What can hang from each mark
J_650: J_201 J_511 J_871
J_279: J_201 J_650
J_201: J_301 J_871
J_511: J_279 J_301 J_888
J_888: J_201 J_279

Each row was made from one small tree. Brackets hold a mark, then the marks that hang from it, in the order of their numbers. Every link used is in the known rows. Write each row's tree.
Known rows
(J_279 (J_650 J_511)): [  0.8  10.8   1.5  -7.2   0.2 -12.1   7.9  -6.7  -0.1   1.8 -21.1  -2.8
   8.0  -1.1  23.9 -10.8]
(J_511 (J_279 (J_650 J_201)) J_888): [ 17.4  -1.2 -11.6 -25.4  -7.1   1.8  -2.7  -4.4  16.6 -21.8 -10.3  -6.6
   8.8  24.4  -8.2  -2.1]
(J_650 (J_201 J_871) (J_511 J_279 J_301 J_888)): [ 14.3  -3.3   1.6  52.1  23.7  13.0  11.9  -8.3  -2.1 -35.4 -33.4 -10.4
   4.3  -3.4  -6.4   5.0]
(J_511 J_279 J_301 (J_888 J_201)): [  8.4  16.7 -22.5  13.3   9.2  -3.1 -19.0  -5.9  -5.3  11.2  23.8  -9.4
   8.2   4.4   1.3  13.8]
(J_511 J_301 (J_888 (J_201 J_871))): [-11.3   3.7  -9.3  26.2  24.7   1.0  -3.4   3.5  -3.5  14.1  15.5 -19.5
   1.1 -15.3   7.5  17.4]
(J_650 (J_201 J_301) (J_511 J_279 J_888) J_871): [ 25.5  -7.4   1.1 -15.3  -3.3   7.4   8.5 -13.9  -7.2 -18.1  -1.8  36.7
  -7.8  15.9  -9.0 -18.5]
(J_888 (J_201 J_871)): [-12.5  -0.4   0.3  -4.0  19.2   4.6  12.1   1.1  -2.7  29.4   3.0  13.8
  -6.8 -22.1  18.1  14.4]
(J_279 J_201): [ -3.6 -13.2 -11.4  17.3 -14.8  -6.1  -8.2  -1.7  -3.3  12.9   7.4  15.8
  -4.7  -3.3  -2.4  14.9]
(J_888 (J_201 J_301 J_871) J_279): [-11.1   6.6  15.7 -16.7  13.3  10.1   7.5   4.5 -10.1  31.2  10.4  16.6
  -9.0 -15.0   6.8   0.5]
(J_511 J_888): [ -1.3  -4.0 -13.4   8.8  15.2  -9.5  -8.1   2.9   1.2   4.8   6.6  -9.4
  -0.5   9.5  -3.3   0.1]
(J_201 J_301 J_871): [-15.9 -12.6   9.3  -7.9  12.3   5.3  11.4  -4.9 -15.6  21.9 -12.5  16.9
  -5.2  -4.6  14.4   5.7]
(J_888 (J_279 (J_201 J_301) J_650)): [ -2.3   2.8   2.9 -28.2 -31.4  -3.5 -12.7   1.8  -1.2  11.6  11.8   6.2
   2.2  11.1  -5.7  -3.6]
(J_511 (J_279 J_650) J_301 J_888): [  5.5  12.9 -19.3  -6.1   1.8  -9.0 -15.8  -2.6   4.4  -9.0   0.1 -28.7
  17.5  21.4  -0.4   5.3]
(J_511 (J_888 J_201)): [  1.8   8.5 -18.2  -5.4  11.8  -6.5  -9.8   0.0   0.3  21.4  25.5  -2.1
  -1.3   1.0   4.9   3.2]
(J_279 (J_650 (J_201 J_871))): [-10.6 -17.0   7.3 -12.4  -1.0   5.3  18.6   2.4  16.0  -8.7 -25.8   0.1
  -2.1  -9.6  10.3   9.0]
(J_279 (J_650 J_201 (J_511 J_301 J_888))): [  6.7   2.5  -6.9  30.8  -4.7  -8.6  -3.5  -5.1   8.2 -30.4 -13.7 -30.7
  10.5   2.8   7.3  -4.6]
(J_650 (J_201 J_301) J_511 J_871): [  3.6 -18.3   7.2  -5.2 -12.6  -0.3  12.0 -10.7  -8.7  -2.6  -0.1  44.9
 -15.0  -9.4   9.7 -11.6]
(J_888 (J_201 J_301 J_871) (J_279 (J_650 J_511))): [ -0.2  26.1  23.8 -33.4   7.0   6.8  18.9  -2.2  -8.3  18.4  -9.9   5.0
   3.3  -9.9  21.2 -17.6]
(J_511 J_301 (J_888 (J_279 (J_650 J_201 J_871)))): [ -5.8  -9.9  -3.6   0.6  -5.8  -8.9 -12.6  19.4  26.6 -30.4  20.7 -17.7
  -5.5  -2.6 -22.8  -3.4]
(J_888 (J_279 J_201)): [ -3.1  -6.8  -2.3  22.7  -8.9  -4.3 -11.9   9.9   3.7   4.3  10.7   8.3
  -7.9  -5.0 -18.7   7.4]

Write each row's tree
[ -0.8  14.1  -2.1  42.0  29.9   1.2   6.9  -3.6  -9.8   4.9  -1.0 -17.7
   4.1 -19.2  14.8   5.0]
(J_650 (J_511 J_301 (J_888 (J_201 J_871))))
[  8.2  -3.1  12.8 -15.2   2.7   9.6  20.7 -10.6  -1.9 -17.4 -31.0  -6.3
   5.0  10.1  11.8 -17.1]
(J_279 (J_650 (J_201 J_301 J_871) (J_511 J_888)))
[ -3.0  -5.4   2.2   3.7 -20.1  -0.4 -13.6   2.1  -9.7  15.4  15.4  18.2
  -7.2   4.4 -12.9   1.8]
(J_888 (J_279 (J_201 J_301)))
[ -9.4  -9.2  20.5 -24.8  -5.4  11.5  13.6   5.3   8.4  -6.1 -18.3   2.9
  -3.9  -1.7  -0.2  -4.8]
(J_888 (J_279 (J_650 (J_201 J_301 J_871))))
[ -9.4 -10.3  -0.2 -13.5 -10.8   1.6   9.3   1.6   5.5   6.7 -13.5   1.6
   1.9  -4.0   4.8  14.7]
(J_279 (J_201 J_871) J_650)
[ -6.5  15.5  -8.1 -19.3   1.1 -14.0 -17.1  18.4  17.0   3.6  45.1 -16.0
  -0.9  -6.9  -7.3  -3.3]
(J_511 J_301 (J_888 J_201 (J_279 (J_650 J_871))))
[  2.3   2.9   6.3  68.3  18.7   3.8  -1.1   8.6  -2.5 -22.3 -11.0 -23.8
   0.3 -11.3 -22.3   2.1]
(J_650 (J_511 J_301 (J_888 (J_279 (J_201 J_871)))))
[ -9.2 -11.1   9.7  23.9   6.4   7.1   4.5  13.2   3.4   1.8  -6.8   7.4
 -10.0 -13.8 -19.2  12.0]
(J_888 (J_279 (J_201 J_871)))
[  5.9   4.0  12.6 -32.5 -27.7  -5.7   1.1   1.1  -3.3   0.3   9.8  28.6
  -6.3   1.9  -4.6 -18.8]
(J_888 (J_279 (J_201 J_301) (J_650 J_511 J_871)))
[ -1.4   6.2 -11.9  20.8 -15.2 -10.8 -26.2  12.2  11.6 -13.8  18.0 -36.7
   9.1   9.0 -22.0   5.4]
(J_511 J_301 (J_888 (J_279 J_201 J_650)))
[ -7.2   1.3  -1.2  20.4   0.8   0.0  -9.6  15.7  12.7 -16.3   1.0 -37.0
   7.0  -0.1 -22.0   9.9]
(J_511 J_301 (J_888 (J_279 (J_201 J_871) J_650)))
[-12.7  -0.1   4.7 -21.9   7.6   7.6  10.7  -7.4 -16.9  39.3   7.6  23.6
  -6.1 -12.5  23.1   8.1]
(J_888 (J_201 J_301 J_871))
[ -4.9  -6.9   4.8 -47.1 -34.6  -5.6  -8.2   7.6   3.6  10.4  27.4  27.6
  -8.6   5.1 -11.7  -6.1]
(J_888 (J_279 (J_201 J_301) (J_650 J_871)))
[  6.2  -1.4  -3.8   2.8 -12.0  -0.5 -19.3   3.8  -6.7   5.0  21.5   2.3
  -4.3  17.7 -26.3  -6.1]
(J_511 (J_888 (J_279 (J_201 J_301))))
[ 13.9   1.3  -3.1   0.0  -1.9  -4.8   5.5  -5.7  12.3 -25.6 -19.5 -14.3
   7.2   9.9   5.0 -15.3]
(J_279 (J_650 J_201 (J_511 J_888)))
[ 10.1  19.2  -2.6 -67.2   3.7  11.8   7.5 -11.1  -7.4  20.4   2.8   2.5
  11.1  19.5  12.2  -3.9]
(J_511 (J_279 J_650) (J_888 (J_201 J_301 J_871)))
[ -0.1 -14.4  17.9  16.8   6.2  12.8  25.2 -13.3 -14.0  -4.4 -33.1  24.0
  -7.6 -12.1  16.1  -3.9]
(J_650 (J_201 J_301 J_871) J_511)
[ -1.5  -9.2  -1.4  64.9  -0.7  -5.0   1.2  -7.5  -3.7 -16.9 -15.9  -2.2
  -0.9 -19.8  12.2   8.2]
(J_650 J_201 (J_511 J_301))
[ -4.6 -11.4  -0.3 -31.9 -26.5  -1.9   0.6  -9.5   0.8   4.4  -4.1  10.3
   1.2   7.8  16.4  -0.7]
(J_279 (J_650 (J_201 J_301)))
[ -8.3  -2.3  14.2 -27.2 -16.7   7.2   4.6   4.8  -1.5   9.9  -6.0   5.2
  -1.1   3.0  -6.3   1.2]
(J_888 (J_279 (J_201 J_301 J_871) J_650))
[  8.2 -10.9  11.0  15.0  14.5  13.0  19.5 -11.2  -9.8 -14.2 -26.9   7.3
  -3.5   2.0   3.1 -11.1]
(J_650 (J_201 J_301 J_871) (J_511 J_888))
[ 16.4  17.9 -13.5   8.9  13.6  -4.7  -4.8  -6.9  -7.6   0.1  23.0  12.6
   0.3  -5.6   3.3  -1.8]
(J_650 (J_511 J_279 J_301 (J_888 J_201)) J_871)
[ -1.1  11.8  -3.0 -19.5   9.0 -10.6 -10.7  15.2  17.2  -7.2   4.8 -28.2
   5.5  15.3 -12.8 -13.1]
(J_511 (J_888 (J_279 J_650)))
[  4.2   4.6 -19.8  25.8  14.5  -5.5 -16.7  -3.4  -4.4  -5.9   5.1 -16.9
   8.4  13.0  -7.0  11.1]
(J_511 J_279 J_301 J_888)
